In the rows, zero is written as 128.
Known rows:
[164 189 129 139 108 109]: J_642
[166 137 172 108 134 131]: J_629
[174 161 174 107 153 149]: J_676
[ 71 142  83  97 161  87]: J_229
[107  91  85 122  98 125]: J_268
[162 153 172  96 130 144]: J_225
[156 153 166 141 131 151]: J_600
[156 137 167 109 134 120]: J_632
[158 133 154 109 128 129]: J_825
[162 153 174 106 123 149]: J_735
[103  90 103 132 120  99]: J_402
[174 162 172 103 151 148]: J_181
[120 124 111 155 122 135]: J_339
[162 157 173 112 122 148]: J_633
[151 180 120 141 109 127]: J_771
[112 112 101 155 129 137]: J_673
[157 140 162 111 138 128]: J_801
[115 123 105 152 125 130]: J_146
[101 129 100 131 136 116]: J_991
[ 93 110 103 133 117 139]: J_175
[130 137 109 119 124  96]: J_456
[101 108  83 147 130 141]: J_660
[164 131 165 129 124 142]: J_115
[110 110 106 142 128 124]: J_582
[ 83  54  94 141 123 112]: J_542
[107 122  87 172 123 159]: J_479
[168 173 182 108 157 147]: J_193
[155 175 159 104 158 147]: J_599
[167 172 157 145 143 188]: J_61

Facts:
J_115 feklo J_629; J_150 feklo J_322; J_175 feklo J_610; J_181 feklo J_600; J_227 feklo J_601
J_257 feklo J_363; J_268 feklo J_720; J_339 feklo J_63; J_363 feklo J_582; J_37 feklo J_632
J_379 feklo J_633; J_412 feklo J_193; J_456 feklo J_257; J_479 feklo J_61; J_528 feklo J_882
J_582 feklo J_172; J_599 feklo J_115; J_601 feklo J_379; J_61 feklo J_175; J_610 feklo J_623
J_629 feklo J_181; J_632 feklo J_233; J_633 feklo J_735; J_660 feklo J_771; J_703 feklo J_34
J_720 feklo J_660; J_735 feklo J_99; J_771 feklo J_903; J_825 feklo J_599; J_903 feklo J_479
J_99 feklo J_339; J_115 fovis grudonir; J_119 fovis grukloros; J_146 fovis bebri; J_150 fovis bebri
J_154 fovis bebri; J_160 fovis bebri; J_165 fovis grudonir; J_172 fovis somitro; J_175 fovis grukloros
J_181 fovis bebri; J_193 fovis bebri; J_196 fovis bebri; J_212 fovis grukloros; J_225 fovis grukloros
J_227 fovis grukloros; J_229 fovis bebri; J_233 fovis grudonir; J_257 fovis grukloros; J_268 fovis grukloros
J_305 fovis grudonir; J_312 fovis bebri; J_316 fovis bebri; J_322 fovis somitro; J_339 fovis bebri
J_34 fovis grukloros; J_363 fovis bebri; J_37 fovis bebri; J_372 fovis bebri; J_379 fovis bebri
J_384 fovis grukloros; J_402 fovis grudonir; J_412 fovis grudonir; J_427 fovis bebri; J_430 fovis bebri
J_439 fovis grudonir; J_441 fovis trudrus; J_442 fovis grudonir; J_451 fovis somitro; J_456 fovis bebri
J_479 fovis bebri; J_493 fovis grukloros; J_504 fovis grukloros; J_528 fovis somitro; J_533 fovis grukloros
J_542 fovis trudrus; J_544 fovis grukloros; J_582 fovis bebri; J_599 fovis bebri; J_600 fovis trudrus
J_601 fovis bebri; J_61 fovis bebri; J_610 fovis bebri; J_618 fovis grudonir; J_623 fovis somitro
J_629 fovis somitro; J_63 fovis trudrus; J_632 fovis grudonir; J_633 fovis grukloros; J_642 fovis bebri
J_660 fovis bebri; J_667 fovis grudonir; J_673 fovis bebri; J_676 fovis bebri; J_678 fovis trudrus
J_703 fovis grudonir; J_720 fovis grukloros; J_735 fovis grukloros; J_763 fovis grudonir; J_771 fovis bebri
J_801 fovis grudonir; J_806 fovis bebri; J_825 fovis grudonir; J_860 fovis grudonir; J_863 fovis somitro
J_869 fovis grukloros; J_882 fovis bebri; J_903 fovis grukloros; J_915 fovis bebri; J_918 fovis bebri
J_971 fovis bebri; J_99 fovis trudrus; J_991 fovis bebri; J_119 nuges J_150; J_146 nuges J_372
J_150 nuges J_825; J_160 nuges J_175; J_165 nuges J_633; J_172 nuges J_533; J_175 nuges J_528
J_196 nuges J_703; J_227 nuges J_542; J_229 nuges J_582; J_268 nuges J_599; J_305 nuges J_806
J_312 nuges J_623; J_322 nuges J_160; J_339 nuges J_268; J_34 nuges J_227; J_372 nuges J_37
J_379 nuges J_172; J_384 nuges J_918; J_402 nuges J_451; J_427 nuges J_384; J_430 nuges J_456
J_439 nuges J_165; J_441 nuges J_379; J_442 nuges J_971; J_456 nuges J_441; J_479 nuges J_402
J_504 nuges J_196; J_533 nuges J_642; J_542 nuges J_618; J_544 nuges J_860; J_582 nuges J_660
J_623 nuges J_119; J_642 nuges J_771; J_660 nuges J_312; J_667 nuges J_479; J_673 nuges J_504
J_703 nuges J_442; J_720 nuges J_439; J_771 nuges J_903; J_806 nuges J_63; J_869 nuges J_154
J_882 nuges J_667; J_903 nuges J_544; J_918 nuges J_322; J_971 nuges J_34; J_991 nuges J_720
J_119 floklil J_99; J_146 floklil J_379; J_172 floklil J_63; J_172 floklil J_479; J_172 floklil J_771
J_181 floklil J_268; J_181 floklil J_629; J_193 floklil J_268; J_193 floklil J_676; J_193 floklil J_633
J_193 floklil J_312; J_225 floklil J_439; J_225 floklil J_165; J_229 floklil J_37; J_316 floklil J_233
J_316 floklil J_633; J_322 floklil J_582; J_322 floklil J_479; J_322 floklil J_504; J_322 floklil J_384
J_372 floklil J_312; J_402 floklil J_763; J_402 floklil J_544; J_402 floklil J_442; J_402 floklil J_227
J_412 floklil J_869; J_412 floklil J_918; J_427 floklil J_34; J_427 floklil J_175; J_430 floklil J_618
J_430 floklil J_175; J_493 floklil J_915; J_493 floklil J_869; J_493 floklil J_771; J_542 floklil J_439
J_542 floklil J_676; J_542 floklil J_863; J_600 floklil J_99; J_600 floklil J_379; J_600 floklil J_504
J_601 floklil J_623; J_601 floklil J_160; J_601 floklil J_196; J_601 floklil J_860; J_61 floklil J_642
J_61 floklil J_339; J_61 floklil J_504; J_61 floklil J_384; J_632 floklil J_599; J_632 floklil J_160
J_632 floklil J_456; J_632 floklil J_869; J_632 floklil J_544; J_667 floklil J_37; J_667 floklil J_599
J_667 floklil J_806; J_667 floklil J_212; J_678 floklil J_582; J_678 floklil J_268; J_678 floklil J_165
J_678 floklil J_154; J_678 floklil J_442; J_678 floklil J_175; J_703 floklil J_642; J_703 floklil J_363
J_703 floklil J_233; J_703 floklil J_918; J_735 floklil J_582; J_801 floklil J_312; J_825 floklil J_623
J_825 floklil J_99; J_825 floklil J_720; J_825 floklil J_257; J_882 floklil J_154; J_903 floklil J_582
J_903 floklil J_379; J_903 floklil J_115; J_903 floklil J_673; J_903 floklil J_633; J_903 floklil J_771
J_971 floklil J_456; J_971 floklil J_633; J_991 floklil J_599; J_991 floklil J_99; J_991 floklil J_312

Rows, some named above:
[107 114  98 160 126 134] | J_918
[ 77  82  82 164 104 146] | J_504
[148 160 160 118 121 147] | J_257
[126 158 108 146  92 127] | J_903
[ 75  79  79 167 102 144] | J_504
[156 174 130 124 112  95] | J_379
[112 114 103 142 130 121] | J_582
[161 160 162 123 130 132] | J_860
[ 99 107  95 158 101 137] | J_384
[ 54  19  73 157 127 123] | J_442
[163 127 164 100 129 119] | J_528
[162 143 174 142 127 140] | J_233
[158 139 170 116 131 134] | J_451
[171 173 184 110 155 147] | J_193
[160 158 161 125 132 131] | J_860
[ 69  15  68 165 112 121] | J_703
[127 157 108 147  91 126] | J_903
[148 169 139 144  96  85] | J_172
[164 170 164 108 148 139] | J_601
[100 112  92 137 134 124] | J_312
[165 130 168 131 126 142] | J_115
[152 152 167 141 126 149] | J_600
[174 126 165 111 124 124] | J_412
[ 95 122  90 143 132 123] | J_160
[ 60  38  90 132 135 128] | J_34
[ 67  44  71 127 112 120] | J_227
[126 160 107 144  92 128] | J_903
[159 139 166 113 130 133] | J_451
[159 161 162 123 130 132] | J_860
[164 112 176  94 150 120] | J_618
[157 182 162 135 154 177] | J_610
[144 178 150  58 166 111] | J_37
[172 171 180 111 156 147] | J_193
[ 59  55  67 160 140 150] | J_971
[163 187 133 139 108 111] | J_642
[155 129 155 113 127 130] | J_825
[118 120 120 127 145 111] | J_882
[155 160 162 122 119 160] | J_493
[ 64 115  84 191 119 139] | J_623
[ 93  90 102 162 109 114] | J_322
[118 120 121 124 145 110] | J_882
[119 177 148  84 143 129] | J_212
[ 97  88 109 165 106 112] | J_322
[ 82 141  89 109 154  98] | J_806
[163 148 179 145 124 148] | J_63
[158 150 173  96 131 142] | J_225
[157 144 166 123 126 130] | J_99
[142 182 131 114  94  93] | J_533
[117 147 114 128 105 107] | J_544
[129 116 125 106 143 102] | J_430
[ 68 104  82 118 135  80] | J_667
[123 136 118 129 101  83] | J_441
[116 147 115 126 102 110] | J_544
[ 81 113  71 155  99 140] | J_720

